After every row comes roughly how far along a hidden order it lies, from 0 to 10.
[ 31.1   4.8  -9.6   3.9   8.4 -30.9  -3.8  14.6  -7.7  19.3 -17.2 -23.6
 -19.1  -8.2   1.2 -46.1  22.4   0.5  16.5] : 2
[ 19.1  -1.2  -4.5  14.2   7.0 -30.0  -1.5  25.9  -1.7  23.1  -4.5 -20.7
 -12.3 -22.4  -4.7 -20.1  24.5  12.5  15.4] : 3
[  9.5  -1.3  -2.1   5.1   8.7 -21.5  -7.5   9.5  -4.3  10.7 -10.9 -14.7
 -11.7  -8.1   3.9 -21.5  13.2   1.3  10.5] : 5
[ 10.3  14.3   3.7   2.9  11.5 -17.5 -13.1  29.5   0.2  11.9 -15.2  -6.5
   2.3 -16.0  -7.3  15.8  12.0  15.8  17.1] : 3
[-10.4 -25.9   4.3  19.1   6.2   4.1  -0.8  -7.7   2.1  13.0  11.4  -1.2
  -9.8 -17.6  12.1 -14.8   5.2  16.4 -10.9] : 8
[-24.5 -25.7   6.8  13.6  14.5  10.8   1.8 -14.9   2.5   3.4  20.7   7.2
  -0.6  -9.8  22.3  -2.5  -4.1  14.5 -10.0] : 10
[ 35.3   3.6 -17.5   0.0   6.1 -29.8  -3.1   5.0 -12.0  22.3 -23.7 -26.8
 -28.0  -4.6   4.6 -67.1  22.8  -6.2  14.4] : 0
[  5.6  -1.6   0.3   6.8  10.0 -19.2  -9.6   9.0  -2.8   7.3 -11.5 -10.5
  -9.8  -5.6   4.9  -9.1   8.3   7.6   9.7] : 5
[-30.9 -12.2  14.4  10.0  15.2   7.1  -9.4  -1.6   4.9   1.9   9.3  17.8
   8.5 -11.0  14.9  30.6  -9.2  24.6 -11.3] : 9
[ -1.4   9.6   9.5   8.4   9.4 -18.4 -12.5  26.1   3.9   7.7  -7.0   2.7
   9.2 -17.6  -4.9  36.7   9.2  20.9  10.8] : 5
[ 24.7   3.2  -7.8   4.2   8.4 -29.3  -5.3  17.7  -6.8  16.5 -17.7 -19.2
 -17.1  -8.5   1.7 -36.7  18.0   0.0  16.9] : 3
[-22.9 -31.7   9.9  21.1  12.5   8.7   3.7  -2.2   5.5   8.1  29.2   5.0
   2.0 -22.7  13.3   5.2  -1.8  24.3 -12.3] : 10
[-15.5 -21.0   8.0  11.8  11.7   6.3  -4.9  -8.8   2.8   4.9  10.1  10.3
  -1.1 -10.3  16.2   7.4  -3.2  19.1 -10.8] : 9
[ 29.6  -0.1 -12.4   2.2   5.9 -30.2  -3.5  10.7  -8.7  20.6 -16.9 -29.6
 -20.5  -8.7   1.3 -54.9  22.7   2.3  16.0] : 1
[ 18.3 -17.4  -1.7  25.6   0.7 -21.0   4.0  20.1   0.5  21.4  11.9 -23.4
 -13.3 -28.2  -6.0 -30.1  27.0  12.5   9.3] : 5
[ 30.1   4.7 -11.9   4.6   5.8 -25.6  -4.0  13.6  -5.7  23.4 -16.9 -28.4
 -21.8 -13.1  -0.9 -46.1  24.3   6.5  14.8] : 0
[ 18.4  -9.5  -6.0  17.1   3.7 -17.8   1.3  15.5  -3.9  16.8  -2.7 -25.2
 -18.4 -16.2  -1.3 -37.4  23.3   2.0  12.5] : 4
[-16.2 -32.5   3.3  20.5   8.1  14.1   3.5 -11.9   1.3  13.8  21.8  -0.3
 -12.1 -14.7  17.3 -21.8   1.6  15.2 -12.4] : 9
[ 31.1 -11.8 -16.2  10.9   4.8 -22.5   4.0   3.6 -11.0  20.4  -8.1 -33.8
 -34.9  -3.4   6.6 -76.5  24.4 -13.0  13.4] : 4
[-23.9 -21.5   9.0  12.9  14.2   9.0  -2.5 -10.0   2.5   3.7  15.7   9.6
  -1.9 -12.2  18.8   7.7  -3.6  17.0 -11.4] : 9
[-11.5 -30.1   3.0  15.8   8.1  10.2   3.5 -18.2  -1.4  10.8  14.4  -4.9
 -15.8  -7.5  19.4 -33.2   3.0   7.8 -12.5] : 9
[-32.3 -14.9  18.8  13.3  16.3   7.1  -9.2   3.4   8.5  -0.9  16.4  23.5
  18.6 -19.6  12.6  56.0  -9.9  33.6 -11.0] : 10
[ 20.1  -6.6  -6.6  12.2   4.8 -24.2  -4.3  16.2  -4.5  17.8  -3.9 -26.6
 -18.3 -12.0   0.7 -33.9  23.2   1.8  11.7] : 4
[-24.8 -18.2  13.2  12.6  16.8   8.2  -3.6  -4.8   4.8   0.2  17.7  14.9
   9.8 -13.5  16.0  27.5  -7.8  24.2 -11.2] : 10
[  6.0  -3.6  -3.1   5.4   8.2 -12.2  -8.8   1.7  -5.0   9.5 -13.5  -4.6
 -15.8  -2.1   9.4 -21.8   6.0  -3.1   6.0] : 6
[ 15.6  10.4   1.1   6.6   7.5 -40.0  -9.0  33.6   1.7  16.7 -11.8 -10.0
   4.1 -27.3  -9.2   7.3  19.8  21.9  18.1] : 1
[ 11.6  -5.0   0.9  13.1   7.6 -20.9  -4.4  21.6   0.4  13.3  -2.4 -17.8
  -6.8 -19.4  -4.1  -5.1  25.4  11.0  11.0] : 5
[ 15.4   2.7  -3.5   7.3   8.3 -30.1  -4.0  20.9  -4.2  16.5 -11.7 -18.9
 -12.0 -11.7  -1.0 -19.7  20.0   5.1  14.8] : 4
[ 22.6  12.8  -5.3   2.9   8.1 -32.1  -7.9  20.5  -4.2  20.1 -17.2 -16.6
  -9.5 -20.1  -0.8 -17.9  19.6  13.7  16.4] : 1
[-28.5 -10.7  15.8   9.8  13.3   4.5 -12.3  -2.7   6.9   2.0   8.5  18.4
  10.7 -14.9  13.8  41.2  -5.8  27.5  -9.6] : 9
[ 16.7  -2.8  -7.4  14.5   2.2 -27.1   2.1  26.6  -2.2  20.3  -2.1 -26.3
 -11.8 -26.4  -6.0 -37.2  26.8  12.8  14.9] : 2
[ 27.0   4.6 -12.6   5.6   3.8 -28.3  -3.3  13.4  -5.4  23.5 -14.3 -27.4
 -18.7 -18.2  -0.5 -46.9  24.8   6.0  18.3] : 0
[ 20.9  -3.0  -3.4  22.9   1.1 -31.2   1.6  36.8   3.8  29.7   6.0 -21.0
  -2.9 -42.3 -13.6 -10.7  30.1  28.4  13.9] : 1
[-18.5 -31.0   5.3  19.0  10.5   8.4   2.5  -8.6   2.1   8.9  22.7   3.7
  -5.8 -16.0  16.7 -10.0   1.4  17.3 -12.3] : 9
[ -6.4 -13.4   4.6  14.9   4.6  -5.6  -4.2  -0.9   1.1  10.1   1.0  -2.6
  -7.6 -11.1   9.6  -4.4   7.8  12.4  -4.7] : 7
[ 34.2  -3.1 -15.3  12.0   3.5 -30.8   3.3  11.1  -7.6  26.4 -10.2 -34.8
 -25.1 -17.9  -2.0 -67.3  30.2   2.7  12.4] : 1
[ -2.3  -9.5   7.2  14.9   4.4 -12.9  -6.7  10.7   2.2   9.9   2.2  -3.5
  -3.2 -17.7   2.6   8.0  10.2  16.5   1.2] : 6
[-18.9 -27.2   8.3  23.9   5.8   8.0   0.9  -4.9   7.0  10.7  22.8   1.6
  -1.9 -25.2   9.8  -1.1   4.1  26.1 -13.3] : 8
[ 46.3 -16.6 -25.9  13.6  -2.9 -18.7  11.9  -2.2 -15.7  28.8  -8.0 -49.2
 -48.2  -7.4   6.8 -99.9  34.4 -18.3  13.5] : 2
[ 30.4   7.1 -11.6   1.8   6.1 -33.4  -5.2  14.9  -6.8  21.5 -18.4 -24.8
 -19.0 -15.2   0.0 -40.6  22.5   5.9  16.2] : 0
[-20.5 -27.4   8.3  16.8  11.4   7.1  -1.9  -6.6   3.8   8.0  17.3   9.1
  -2.8 -17.4  14.1   3.9  -2.4  20.2 -12.2] : 9
[ 28.3   9.8 -10.8  -0.1   6.5 -27.9  -6.5  13.5  -5.9  20.7 -18.8 -22.7
 -17.8 -14.8  -0.8 -33.5  21.8   7.1  13.4] : 0
[ 31.1   5.8 -14.0   1.0   6.7 -28.5  -4.4   9.2 -10.0  22.9 -20.7 -25.1
 -26.0 -13.0   3.0 -55.4  22.3  -2.5  15.7] : 1
[  0.2   5.8   7.0   5.5  10.3 -18.0 -13.8  15.8   0.7   5.7 -12.1   2.2
   0.5 -10.3   1.8  19.3   5.6  13.7   7.2] : 5
[ 10.1  -3.2   1.3  13.0   6.3 -23.0  -5.2  38.4   0.1  11.9  -3.0 -10.7
  -6.6 -15.3   0.6  -6.8  15.3  12.4   9.4] : 5
[ 23.2   8.3  -6.5   3.5   8.6 -31.1  -7.2  18.1  -6.2  17.6 -17.4 -18.9
 -14.0  -9.9   0.1 -29.8  19.6   4.1  17.4] : 2
[ 29.7   1.5 -13.1   4.8   4.0 -27.7  -2.9  12.4  -7.1  25.1 -14.6 -29.0
 -25.1 -16.9  -1.6 -54.1  24.6   3.9  14.2] : 0
[ 21.5   7.0  -4.8   8.3   6.2 -30.2  -5.3  26.8  -1.7  20.7 -11.3 -18.2
  -7.2 -22.5  -5.5 -17.7  22.3  14.7  17.3] : 1
[-33.6 -12.5  16.4   6.2  18.9   4.9  -8.1  -2.8   5.5   0.7  14.0  21.2
  13.8 -11.7  16.6  44.1 -11.3  25.0 -10.3] : 10
[-18.7  12.6   2.4 -37.9  34.5   4.3 -27.3 -55.2 -20.4 -22.4 -48.9  16.9
 -21.8  60.2  50.2 -16.7 -35.9 -32.0  -5.6] : 10
[-23.4  -6.7  13.2   2.0  12.6  -1.8 -15.3  -6.0   3.4   2.3  -8.0  17.2
  -5.2  -5.7  15.9  34.7 -10.4  18.6  -7.9] : 8
[  3.4  22.8  11.4   0.3  14.7 -31.2 -20.1  32.8   1.9   5.5 -18.3   5.5
  14.3 -16.0  -7.0  52.9   5.8  23.1  18.3] : 4
[ 23.4  10.9  -5.7   5.9   7.0 -29.2  -7.8  21.6  -2.9  20.5 -20.6 -16.5
  -9.4 -20.8  -6.9 -17.1  21.2  13.2  14.6] : 1
[  8.6   4.8   0.6   6.0   9.3 -25.9  -8.3  19.8  -2.5   5.7 -10.3 -12.3
  -6.9 -11.0   0.9  -3.0  14.8   7.8  13.6] : 4
[ -7.6 -18.0   5.4  19.1   4.0  -3.5  -3.1   2.7   4.6  12.7   9.4   1.2
  -3.6 -21.3   7.6   0.5   8.4  19.2  -7.1] : 7
[ 30.6   6.9  -9.9   4.4   6.0 -29.3  -3.1  17.4  -5.6  22.7 -15.1 -24.0
 -15.9 -17.2  -2.1 -42.1  22.1   8.6  16.9] : 1
[ 23.9  -1.6  -7.3  14.9   4.1 -30.0  -1.0  23.7  -1.9  24.3  -4.0 -25.5
 -12.5 -28.1  -6.9 -30.5  26.6  13.3  15.0] : 2
[ 15.5   1.8  -1.1  13.6   6.2 -27.8  -4.1  26.8  -0.7  16.4  -1.8 -16.6
  -4.3 -22.5  -6.3  -3.5  24.3  14.2  15.4] : 3
[-15.5 -26.9   5.8  18.7  12.7   7.7   0.0 -12.0   1.3  10.7  16.9   5.0
  -7.7 -12.0  15.8 -19.0   2.2  16.0 -12.4] : 9
[-13.5 -17.8   6.3  17.1   4.1   1.6  -8.4  -2.7   3.8  10.9   7.7   3.4
  -4.4 -17.6   9.8  -3.2   4.7  19.0  -7.5] : 7
[-12.2 -25.5   1.0  10.6  12.2   8.6  -2.0 -22.5  -4.0   6.1   1.6  -3.4
 -17.3   1.6  23.9 -32.6  -4.5   1.9 -12.0] : 9
[ 27.5   4.9  -8.8   6.9   4.5 -27.1  -4.2  20.7  -3.4  23.2 -11.4 -22.1
 -12.3 -22.9  -4.6 -27.4  24.8  12.7  15.5] : 0
[ 18.2  -0.4  -5.0   6.0   8.6 -26.1  -5.7  10.9  -6.6  13.1 -11.9 -19.5
 -16.3  -4.8   2.4 -27.8  18.5   0.1  14.2] : 4
[-20.4 -26.1   7.1  14.1  12.8   9.2  -0.5 -11.3   1.8   4.3  17.3   6.0
  -3.6 -10.3  18.4  -3.9  -3.3  16.4 -13.3] : 9
[ 25.1   4.5  -8.7   7.1   6.3 -29.3  -3.2  17.2  -4.7  20.4 -12.3 -23.4
 -13.5 -18.0  -3.3 -34.6  21.8   9.5  16.6] : 1
[-11.6 -25.2   2.7  16.9   7.7   7.6   0.8 -16.3   0.2  12.0  15.0  -3.8
 -12.9 -10.4  18.4 -26.0   2.7   9.1 -13.9] : 8
[-13.4 -33.2  -0.1  20.1   7.1   9.8   4.6 -17.4   0.2   9.7  19.1  -5.2
 -15.8 -15.7  18.0 -32.0   1.8   9.6 -13.8] : 9
[ -8.4 -27.9   2.7  18.3   5.4   6.6   1.2 -13.7   0.7  12.8   9.8  -4.4
 -15.1 -11.8  14.8 -34.6   5.8  12.9 -12.2] : 8
[ 19.4   6.0  -6.2   2.9   9.9 -28.3  -6.7  16.3  -7.0  14.6 -17.4 -20.1
 -17.5  -6.5   0.4 -25.5  17.4   0.3  17.5] : 3
[-12.0 -26.2   4.8  17.1   7.8   7.4  -0.2 -13.3   1.4   9.0  14.1  -0.6
  -9.4 -13.3  16.5 -15.5   1.2  14.3 -10.9] : 8
[-20.1 -25.8   9.2  14.7  11.9   9.1  -1.5 -11.0   1.6   5.8  13.7   4.3
  -4.3 -12.1  17.3  -6.8  -2.4  14.7 -14.1] : 9
[ 22.6   8.9  -5.8   4.9   9.0 -28.7  -6.5  20.3  -6.5  18.8 -16.1 -19.1
 -12.6 -14.5  -1.1 -28.3  18.5   7.3  17.0] : 1
[ 13.6  -5.1  -2.9  12.8   1.9 -24.3  -3.6  19.5  -2.8  15.6  -4.9 -18.1
 -12.0 -10.9  -0.9 -17.9  18.2   5.7  12.1] : 4
[ 26.5   4.2  -7.6   8.0   5.5 -30.8  -2.5  21.4  -3.7  23.7 -13.1 -22.2
 -12.4 -20.3  -3.5 -32.5  24.3  10.3  17.1] : 2
[ -7.2 -12.1   5.8  14.4   6.4  -4.4  -6.2  -2.8   2.4  11.4   2.3  -1.7
  -4.7 -11.5   8.0  -1.7   3.1  16.2  -4.7] : 7
[ -3.0  -4.2   5.7   9.7   7.8 -16.0  -9.7  10.3   0.8   8.2  -6.2  -1.3
  -2.6 -11.4   4.3   7.0  10.7  14.6   5.7] : 6
[ -0.3 -11.7  -4.7   1.3  10.1  -2.2  -8.0 -21.6  -8.2   7.5 -17.5 -11.0
 -26.4  16.6  18.1 -51.5   1.1 -13.3  -1.6] : 6
[ -9.7 -19.4   3.9  14.9   7.6   3.0  -4.5  -4.0   1.5  12.9   1.9   1.5
  -7.6 -12.0  12.6 -11.7   3.6  12.7  -8.8] : 7
[ 16.8  -2.7  -3.6  12.8   6.3 -24.9  -1.9  20.3  -2.5  16.0  -4.2 -19.0
 -15.6 -16.8  -1.6 -19.9  20.5   4.7  13.6] : 4
[ 28.5   7.3  -9.3   0.8   8.3 -30.1  -5.9  19.2  -7.2  19.1 -20.9 -22.8
 -13.1  -9.5   0.5 -38.5  19.5   5.8  16.4] : 1
[ 32.4  -8.6 -15.0  10.7   3.1 -24.8   1.3   9.5 -10.7  25.2  -9.6 -35.5
 -29.8 -11.9   1.7 -72.1  26.7  -7.5  14.7] : 3
[ 17.6  11.4  -2.6   2.1   8.7 -31.0  -8.5  25.5  -3.1  16.4 -16.3 -13.5
  -6.5 -15.9  -3.7 -11.4  20.1   6.6  17.0] : 2
[ 20.0   7.3  -3.2  13.1   7.4 -31.4  -6.4  23.6  -3.2  19.4 -10.2 -17.3
  -8.0 -19.6  -1.2 -17.4  20.7  10.3  16.1] : 2
[ -3.2 -39.3  -7.8  19.9   4.9  10.9   9.0 -28.9  -5.3  15.4  14.1 -17.3
 -31.2  -6.6  22.5 -73.6  10.4  -2.6 -13.3] : 8
[-20.2 -24.6   7.4  17.4   9.8   6.0  -1.9 -12.9   2.1   9.1  13.6   4.7
  -5.8 -12.7  17.1  -7.9  -1.5  16.8 -11.6] : 8
[ 29.2  -0.1 -10.2   8.7   4.8 -26.1  -1.4  20.0  -4.7  23.0  -9.7 -27.7
 -18.1 -21.7  -5.0 -45.9  28.0   9.1  15.5] : 1
[-13.2 -33.1  -0.2  10.0  11.3  14.5   5.3 -18.6  -3.1   7.5  16.9  -0.4
 -16.9  -4.8  22.5 -37.3  -0.1   3.9  -9.2] : 10
[ 14.1  27.7   1.5  -5.3  11.8 -31.0 -18.1  27.4  -0.2  13.8 -25.4  -4.8
   4.1 -16.1  -5.0  18.3  12.5  21.5  18.1] : 0
[ -0.4 -34.4  -1.1  25.3   1.8   2.8   5.7 -13.9   1.4  18.8  16.6 -10.0
 -18.6 -19.2  10.3 -38.1   9.8  11.9 -11.8] : 7
[ 26.9   6.8  -5.1   2.9   9.3 -30.2  -5.8  19.6  -6.1  19.2 -18.1 -20.9
 -14.6 -12.0  -0.4 -31.3  19.3   3.6  17.3] : 2
